Below are the code and all the weights of a small trained network. Each question names an input and a class and asks about switching units off, where a switched-off unit gives its printed mean instead of its output.

import numpy as np


def w(rows, s, z=0):
    codes = np.array(rows[::2]) - 128.0
    scale = np.full(codes.shape[1], s)
    scale[-1] = z or s
    return codes * scale


def f(y):
    return y / 2 * (1 + np.tanh(0.7978845608 * (y + 0.044715 * y**3)))


def log_softmax(a):
    a = a - a.max(-1, keepdims=True)
    return a - np.log(np.exp(a).sum(-1, keepdims=True))


def net(x, mask):
    res = np.array(x, float).reshape(1, 7) / 4 @ E
    y = f(res @ A[0][:, :-1].T + A[0][:, -1])
    res = res + np.where(mask, y, B[0][:, -1]) @ B[0][:, :-1]
    return log_softmax(res[-1] @ U[:, :-1].T + U[:, -1])


A, B = {}, {}
E = w([
[76,78,92,175,164,179,73,167,93,135],'x0',
[173,122,155,200,71,202,156,137,147,157],'x1',
[44,127,198,84,97,169,101,132,185,128],'x2',
[142,143,80,128,61,162,108,106,118,3],'x3',
[195,140,178,112,193,201,78,61,127,106],'x4',
[131,126,128,126,130,130,128,133,130,126],'x5',
[122,131,129,131,132,133,134,123,121,127],'x6',
],0.011)
A[0] = w([
[233,77,47,155,159,106,168,123,48,141,50],'n0',
[200,170,163,81,85,78,157,82,153,142,63],'n1',
[63,97,107,173,131,122,133,185,78,144,105],'n2',
[114,120,174,137,168,112,168,135,100,228,110],'n3',
[130,156,187,145,191,125,118,117,95,255,100],'n4',
[221,184,164,85,229,235,29,23,114,93,1],'n5',
[134,69,164,137,185,101,176,125,159,204,122],'n6',
[146,169,145,55,131,63,221,81,164,106,103],'n7',
[89,136,112,119,173,100,193,144,148,216,103],'n8',
[238,136,94,173,201,100,144,108,70,122,106],'n9',
[112,103,122,43,171,79,82,91,92,119,93],'n10',
[205,103,183,237,89,201,166,75,144,163,103],'n11',
[208,209,185,97,131,118,220,59,221,143,102],'n12',
[110,121,111,37,215,57,97,104,77,67,93],'n13',
[153,82,80,149,195,213,22,115,133,159,123],'n14',
[76,104,127,67,169,5,128,153,112,70,100],'n15',
[82,141,230,36,128,234,69,138,201,124,101],'n16',
[99,57,109,198,178,176,24,145,84,143,96],'n17',
[139,114,165,224,36,154,202,173,137,152,144],'n18',
[95,157,133,88,193,85,113,110,86,101,57],'n19',
[127,155,102,147,83,164,92,62,89,31,89],'n20',
[177,182,160,88,100,92,189,91,153,137,98],'n21',
[166,153,193,125,244,154,100,107,139,189,77],'n22',
],0.0069,0.0029)
B[0] = w([
[51,85,222,84,89,145,171,35,226,141,206],'n0',
[118,67,148,146,189,116,136,189,106,89,180],'n1',
[109,137,113,132,155,47,161,173,103,104,189],'n2',
[179,121,112,111,94,160,145,117,119,60,214],'n3',
[185,70,135,100,43,213,114,125,120,81,224],'n4',
[112,183,2,112,104,17,160,153,97,187,254],'n5',
[194,114,97,60,87,161,133,122,128,88,209],'n6',
[116,114,152,180,155,96,113,175,77,102,200],'n7',
[173,122,81,113,75,125,112,144,137,104,209],'n8',
[17,105,191,93,97,121,201,64,218,180,204],'n9',
[137,166,181,160,123,193,63,123,117,151,174],'n10',
[150,177,118,192,176,205,45,54,131,177,211],'n11',
[114,90,150,175,205,85,131,190,127,90,214],'n12',
[163,149,133,113,160,199,61,105,118,174,204],'n13',
[108,116,145,159,158,56,154,177,76,128,206],'n14',
[141,204,88,155,142,197,63,90,153,190,210],'n15',
[57,116,159,69,128,129,187,105,188,176,239],'n16',
[133,59,203,178,180,105,137,202,96,68,214],'n17',
[153,201,74,168,178,173,48,75,127,219,207],'n18',
[125,131,160,172,139,204,60,90,140,166,162],'n19',
[195,73,100,66,67,179,111,119,112,10,186],'n20',
[107,67,137,195,143,93,136,188,104,96,182],'n21',
[133,157,42,103,67,115,142,163,83,90,210],'n22',
],0.0072,0.0098)
U = w([
[190,189,148,153,184,182,16,77,134,198,96],'0',
[242,88,119,49,1,158,118,126,117,26,94],'1',
[109,70,186,179,214,86,134,200,98,89,92],'2',
[25,106,206,66,74,118,188,67,216,184,107],'3',
[127,203,25,119,71,46,152,154,100,192,255],'4',
],0.0097,0.0045)

Each question gives the input, the list of numbers given to net, and the class t.
The units are the neurons (one row each of A and B). Each row of codes is followed by its name. A weight is (code - 128) times the scale printed after its matrix; where a second scale follows, it is the last column's (A, B and U).
mask holds one flag per neuron, in row order. A switched-off neuron (its flag False) gives its mean, the last column of its row in B, instead of its output. The means were averaged over made-up inputs and are rounded, as every weight is.
A unit's drop is (log p(t) with every unit on - log p(t) with that unit switched off) / (log p(t) with every unit on - log p(t) with every unit switched off).
The circuit of an input: a set's keep is (log p(t) with only the set's units on - log p(t) with every unit switched off) / (log p(t) with every unit on - log p(t) with every unit switched off). Starting from the 12 units with the biggest drops (on a tie, the unit counted first), units are removed one at a time, each time the one whose removal leaves the highest keep (on an exact tie, the one counted first), for as long as the keep stays at least 0.8.
units of the circuit, in order: the units of the circuit, biggest drop first
k most important neurons: the k neurons with the biggest drops, biggest first
drop of u: that unit's drop, to one decimal
input [2,-7,-8,-5,2,-6,5], class 3: units of the circuit, in order	(n9)
input [-5,-3,8,6,6,1,8], class 3: 2 most important neurons	(n16; n4)
input [7,6,-2,6,7,-1,5], class 2: 2 most important neurons	(n17; n14)
input [7,0,3,-7,4,0,-7], class 1: units of the circuit, in order	(n4; n22)
input [6,5,4,-5,8,7,-3], class 4: 2 most important neurons	(n5; n22)
input [2,0,4,-4,-2,-2,4], class 1: 3 most important neurons	(n9; n0; n5)
input [2,2,-5,4,1,4,-7], class 3: units of the circuit, in order	(n9; n0)
input [-7,0,2,-6,6,0,-2], class 2: 3 most important neurons	(n12; n1; n21)
input [7,2,-8,-7,-5,6,-4], class 3: 2 most important neurons	(n0; n9)
input [-8,-4,8,3,6,-8,2], class 2: 3 most important neurons	(n12; n7; n1)
input [1,6,-7,-5,-3,-5,4], class 3: 2 most important neurons	(n0; n9)
input [-2,5,4,6,8,-5,3], class 4: 2 most important neurons	(n5; n4)
input [3,6,1,4,-6,-6,2], class 0: 2 most important neurons	(n18; n5)
input [-4,-1,-8,-6,-4,4,7], class 3: units of the circuit, in order	(n0)
input [-4,8,8,4,8,-2,-1], class 0: drop of n0	0.8
input [1,-1,5,-3,-7,-6,6], class 4: drop of n16	0.1
input [6,7,5,0,8,4,6], class 4: drop of n14	0.2
